Below is a small trained network, with its code and all its weights. Each question gives an input and a class and asks what happens when units are switched off, that is, made to give their printed mean instead of their output.

import numpy as np


def w(rows, s, z=0):
    codes = np.array(rows[::2]) - 128.0
    scale = np.full(codes.shape[1], s)
    scale[-1] = z or s
    return codes * scale


def f(y):
    return np.maximum(y, 0)


def log_softmax(a):
    a = a - a.max(-1, keepdims=True)
    return a - np.log(np.exp(a).sum(-1, keepdims=True))


def net(x, mask):
    res = np.array(x, float).reshape(1, 7) / 4 @ E
    y = f(res @ A[0][:, :-1].T + A[0][:, -1])
    res = res + np.where(mask, y, B[0][:, -1]) @ B[0][:, :-1]
    return log_softmax(res[-1] @ U[:, :-1].T + U[:, -1])


A, B = {}, {}
E = w([
[45,198,71,141,41,61],'x0',
[207,240,117,116,91,205],'x1',
[20,131,171,48,102,200],'x2',
[158,68,7,93,102,162],'x3',
[72,181,49,155,254,166],'x4',
[129,129,128,127,127,129],'x5',
[127,129,126,127,129,127],'x6',
],0.0091)
A[0] = w([
[192,112,157,129,51,136,74],'neuron 0',
[177,93,175,90,188,158,26],'neuron 1',
[123,103,152,77,63,143,105],'neuron 2',
[81,42,135,169,140,43,110],'neuron 3',
[212,127,172,48,73,77,34],'neuron 4',
[160,81,153,109,162,172,64],'neuron 5',
[219,125,101,212,136,95,80],'neuron 6',
[76,159,100,86,75,110,95],'neuron 7',
[82,178,81,115,81,61,8],'neuron 8',
[170,87,191,105,62,67,15],'neuron 9',
[101,194,246,172,168,66,103],'neuron 10',
[137,64,25,88,106,145,151],'neuron 11',
[93,170,129,148,106,96,21],'neuron 12',
[181,133,102,144,143,52,79],'neuron 13',
[51,125,146,51,107,208,149],'neuron 14',
[144,80,125,119,55,127,50],'neuron 15',
[198,226,129,137,110,183,112],'neuron 16',
[69,93,99,167,184,132,106],'neuron 17',
[180,228,114,121,85,169,65],'neuron 18',
[115,211,55,133,226,174,135],'neuron 19',
[177,99,159,97,179,161,27],'neuron 20',
[153,119,179,130,166,136,74],'neuron 21',
[145,169,90,157,113,50,75],'neuron 22',
[94,165,123,149,93,96,165],'neuron 23',
],0.012,0.0017)
B[0] = w([
[119,141,111,136,147,93,201],'neuron 0',
[91,123,98,165,85,167,196],'neuron 1',
[110,151,154,138,147,99,200],'neuron 2',
[84,61,122,65,116,102,232],'neuron 3',
[115,135,115,158,150,94,214],'neuron 4',
[88,138,83,163,100,161,184],'neuron 5',
[141,116,193,132,192,165,215],'neuron 6',
[117,104,127,177,137,174,209],'neuron 7',
[85,144,117,159,90,186,216],'neuron 8',
[104,173,110,138,150,97,227],'neuron 9',
[230,183,103,78,75,141,250],'neuron 10',
[247,181,110,81,90,155,225],'neuron 11',
[118,132,116,152,94,159,176],'neuron 12',
[137,110,199,144,144,143,189],'neuron 13',
[185,109,235,149,202,121,247],'neuron 14',
[127,161,102,144,124,100,187],'neuron 15',
[86,72,125,56,129,109,209],'neuron 16',
[105,143,125,105,124,86,198],'neuron 17',
[67,83,127,75,110,116,207],'neuron 18',
[105,170,101,149,158,68,236],'neuron 19',
[71,118,96,163,91,164,185],'neuron 20',
[137,114,88,138,100,168,174],'neuron 21',
[118,118,186,160,135,171,191],'neuron 22',
[121,105,113,137,102,163,192],'neuron 23',
],0.012)
U = w([
[91,107,93,235,94,201,80],'0',
[79,43,122,34,130,67,110],'1',
[106,206,98,196,182,8,60],'2',
[160,101,221,182,204,158,157],'3',
[230,186,95,84,90,143,249],'4',
],0.012,0.0017)

Each question gives the input, the list of numbers given to net, and the class t.
The units are the neurons (one row each of A and B). Each row of codes is followed by its name. A weight is (code - 128) times the scale printed after its matrix; where a second scale follows, it is the last column's (A, B and U).
mask holds one flag per neuron, in row order. A switched-off neuron (its flag False) gives its mean, the last column of its row in B, instead of its output. The means were averaged over made-up inputs and are rounded, as every weight is.
A unit's drop is (log p(t) with every unit on - log p(t) with that unit switched off) / (log p(t) with every unit on - log p(t) with every unit switched off).
The circuit of an input: a set's keep is (log p(t) with only the set's units on - log p(t) with every unit switched off) / (log p(t) with every unit on - log p(t) with every unit switched off). Starting from the 12 units with the biggest drops (on a tie, the unit counted first), units are removed one at a time, each time the one whose removal leaves the highest keep (on an exact tie, the one counted first), for as long as the keep stays at least 0.8.
units of the circuit, in order: the units of the circuit, biggest drop first
unit that matters most: the unit with the biggest drop
top k neurons: the k neurons with the biggest drops, biggest first
drop when u is switched off: that unit's drop, to one decimal
input [1,4,-3,-6,-2,-5,7], class 4: unit that matters most	neuron 10
input [-1,6,4,-1,8,-5,7], class 2: top 2 neurons	(neuron 19; neuron 3)
input [-3,-5,4,2,7,-7,-4], class 2: top 2 neurons	(neuron 19; neuron 16)
input [7,3,-6,1,-3,1,8], class 0: top 2 neurons	(neuron 14; neuron 8)
input [-4,1,-7,-8,-4,4,7], class 4: top 4 neurons	(neuron 10; neuron 14; neuron 21; neuron 7)
input [5,4,-4,0,-6,7,-1], class 2: top 3 neurons	(neuron 0; neuron 9; neuron 4)
input [-3,-8,-6,6,5,8,-2], class 1: top 2 neurons	(neuron 3; neuron 10)
input [8,6,7,-8,7,-8,-7], class 0: top 3 neurons	(neuron 7; neuron 8; neuron 11)
input [3,8,5,-5,7,-1,1], class 1: top 2 neurons	(neuron 16; neuron 18)
input [6,-8,1,-8,8,-1,5], class 1: top 2 neurons	(neuron 3; neuron 11)
input [-6,6,3,-1,-3,-3,-8], class 0: top 2 neurons	(neuron 1; neuron 3)
input [1,3,8,-2,-7,3,3], class 3: top 3 neurons	(neuron 14; neuron 19; neuron 7)
input [-8,0,8,2,-7,8,0], class 0: top 3 neurons	(neuron 1; neuron 5; neuron 20)
input [1,3,-5,5,4,4,-5], class 3: units of the circuit, in order	(neuron 6)
input [-8,-4,-1,7,8,-4,8], class 0: top 3 neurons	(neuron 20; neuron 1; neuron 10)
input [-3,5,-4,3,-4,3,-1], class 1: units of the circuit, in order	(neuron 16; neuron 18)
input [-2,-3,4,7,-5,-8,-3], class 4: drop when neuron 11 is switched off	1.8
input [6,2,4,8,5,0,3], class 4: drop when neuron 0 is switched off	0.0
input [5,8,7,-1,2,2,7], class 1: drop when neuron 18 is switched off	1.0
input [-4,-2,-4,-7,1,-4,-8], class 4: units of the circuit, in order	(neuron 10)
